Below are the code and all the weights of a small trained network. Each question names an input and a class and asks about switching units off, where a switched-off unit gives its printed mean instead of its output.

import numpy as np


def w(rows, s, z=0):
    codes = np.array(rows[::2]) - 128.0
    scale = np.full(codes.shape[1], s)
    scale[-1] = z or s
    return codes * scale


def norm(h):
    return h / np.sqrt((h * h).mean(-1, keepdims=True) + 1e-5)


def f(y):
    return y / 2 * (1 + np.tanh(0.7978845608 * (y + 0.044715 * y**3)))


def log_softmax(a):
    a = a - a.max(-1, keepdims=True)
    return a - np.log(np.exp(a).sum(-1, keepdims=True))


def net(x, mask):
    res = np.array(x, float).reshape(1, 7) / 4 @ E
    u = 0
    for l in range(3):
        y = f(norm(res) @ A[l][:, :-1].T + A[l][:, -1])
        res = res + np.where(mask[u : u + 6], y, B[l][:, -1]) @ B[l][:, :-1]
        u += 6
    return log_softmax(norm(res)[-1] @ U[:, :-1].T + U[:, -1])


A, B = {}, {}
E = w([
[245,209,84,113,120,186],'x0',
[128,128,127,130,128,127],'x1',
[130,125,137,128,130,129],'x2',
[86,72,124,171,87,247],'x3',
[128,127,124,127,127,129],'x4',
[132,127,135,131,132,129],'x5',
[152,69,183,102,17,62],'x6',
],0.012)
A[0] = w([
[76,54,163,112,26,48,29],'0.n1',
[72,84,130,140,86,209,106],'0.n2',
[118,92,121,129,47,248,35],'0.n3',
[203,85,147,110,1,109,1],'0.n4',
[13,101,115,116,186,54,105],'0.n5',
[41,65,119,145,121,152,95],'0.n6',
],0.017,0.005)
B[0] = w([
[179,4,136,114,137,118,250],'0.n1',
[70,113,134,59,74,167,218],'0.n2',
[168,141,133,249,172,150,231],'0.n3',
[113,248,143,166,91,121,214],'0.n4',
[97,210,123,242,164,125,238],'0.n5',
[122,125,190,51,106,168,211],'0.n6',
],0.028,0.013)
A[1] = w([
[73,197,110,70,6,63,4],'1.n1',
[138,142,95,73,118,185,58],'1.n2',
[134,50,88,156,168,43,14],'1.n3',
[181,181,87,92,131,90,131],'1.n4',
[159,58,75,158,148,206,4],'1.n5',
[80,171,131,48,136,160,98],'1.n6',
],0.023,0.0044)
B[1] = w([
[251,114,169,67,87,136,179],'1.n1',
[97,128,125,178,175,78,164],'1.n2',
[80,157,123,97,74,60,202],'1.n3',
[145,144,134,68,153,154,227],'1.n4',
[181,112,50,138,121,82,254],'1.n5',
[68,104,73,130,116,145,183],'1.n6',
],0.031,0.0069)
A[2] = w([
[66,140,81,136,223,93,30],'2.n1',
[122,108,194,150,237,117,119],'2.n2',
[134,100,135,77,181,4,51],'2.n3',
[64,112,72,111,137,104,1],'2.n4',
[197,92,80,127,233,170,97],'2.n5',
[59,136,71,41,172,194,57],'2.n6',
],0.02,0.0022)
B[2] = w([
[233,144,206,133,48,250,227],'2.n1',
[110,239,60,148,96,89,187],'2.n2',
[25,177,138,91,89,42,207],'2.n3',
[107,108,218,116,120,163,152],'2.n4',
[112,75,69,101,189,46,255],'2.n5',
[28,153,127,82,246,86,223],'2.n6',
],0.018,0.0087)
U = w([
[144,241,145,252,134,156,252],'0',
[118,183,110,24,246,96,132],'1',
[8,115,142,137,189,200,82],'2',
[180,91,32,162,202,116,232],'3',
[83,148,183,125,76,13,95],'4',
[242,183,176,36,115,111,50],'5',
[143,3,183,123,68,161,46],'6',
],0.017,0.0027)

Each question gives the input, the list of numbers given to net, and the class t.
The units are the neurons (one row each of A and B). Each row of codes is followed by its name. A weight is (code - 128) times the scale printed after its matrix; where a second scale follows, it is the last column's (A, B and U).
mask holds one flag per neuron, layer by layer. A switched-off neuron (its flag False) gives its mean, the last column of its row in B, instead of its output. The means were averaged over made-up inputs and are rounded, as every weight is.
A unit's drop is (log p(t) with every unit on - log p(t) with that unit switched off) / (log p(t) with every unit on - log p(t) with every unit switched off).
The circuit of an input: a set's keep is (log p(t) with only the set's units on - log p(t) with every unit switched off) / (log p(t) with every unit on - log p(t) with every unit switched off). Starting from the 12 units with the biggest drops (on a tie, the unit counted first), units are removed one at a time, each time the one whose removal leaves the highest keep (on an exact tie, the one counted first), for as long as the keep stays at least 0.8.
units of the circuit, in order: the units of the circuit, biggest drop first
top k neurons: the k neurons with the biggest drops, biggest first
top k neurons in layer l: the k neurons of layer l with the biggest drops, biggest first
input [0,0,6,7,-2,-2,4], class 6: units of the circuit, in order => 0.n1
input [-1,-8,-4,2,5,0,-8], class 2: top 3 neurons => 0.n1, 0.n3, 1.n6
input [2,-3,5,8,-7,4,-1], class 3: top 3 neurons => 0.n3, 0.n4, 1.n5
input [0,1,6,-2,-3,-1,2], class 4: top 3 neurons => 0.n1, 0.n2, 0.n6
input [8,-8,0,8,8,-7,-4], class 3: top 2 neurons => 0.n4, 0.n5
input [2,-4,4,-4,-3,6,-5], class 1: top 4 neurons => 0.n5, 0.n1, 0.n3, 0.n6
input [4,1,2,0,-5,8,8], class 5: units of the circuit, in order => 0.n4, 0.n5, 1.n1
input [1,0,0,-2,-3,-5,8], class 5: top 2 neurons => 0.n4, 0.n3
input [1,1,2,-6,-2,-5,-8], class 1: top 4 neurons => 0.n3, 0.n1, 0.n5, 0.n2
input [0,0,-4,3,-6,-4,-3], class 2: top 2 neurons => 0.n2, 0.n1
input [6,6,0,-1,-1,-8,1], class 5: top 3 neurons in layer 0 => 0.n1, 0.n3, 0.n5
input [2,-1,4,5,-4,-4,-5], class 3: top 2 neurons => 0.n3, 0.n4
input [5,4,-5,-1,-3,4,2], class 5: top 2 neurons in layer 0 => 0.n3, 0.n5
input [-2,-2,-2,4,-7,-7,0], class 2: units of the circuit, in order => 0.n2
input [-5,6,-3,1,8,-5,1], class 6: top 2 neurons => 0.n1, 0.n6
input [2,2,7,-7,1,-5,3], class 5: units of the circuit, in order => 0.n3, 1.n1
input [4,-4,7,1,4,8,-7], class 3: top 2 neurons in layer 1 => 1.n5, 1.n3
input [4,3,2,-4,-4,7,2], class 5: top 3 neurons => 0.n3, 1.n1, 0.n5
input [3,3,-6,-1,-2,-7,4], class 5: top 2 neurons in layer 0 => 0.n4, 0.n3
input [-8,-2,2,2,-6,8,8], class 6: units of the circuit, in order => 0.n1
input [-1,3,0,3,7,7,-6], class 2: top 2 neurons => 0.n1, 1.n6
input [1,5,-2,7,-4,-4,-4], class 3: top 3 neurons in layer 0 => 0.n3, 0.n4, 0.n5
input [3,7,-8,3,3,1,-5], class 3: top 2 neurons in layer 0 => 0.n4, 0.n5
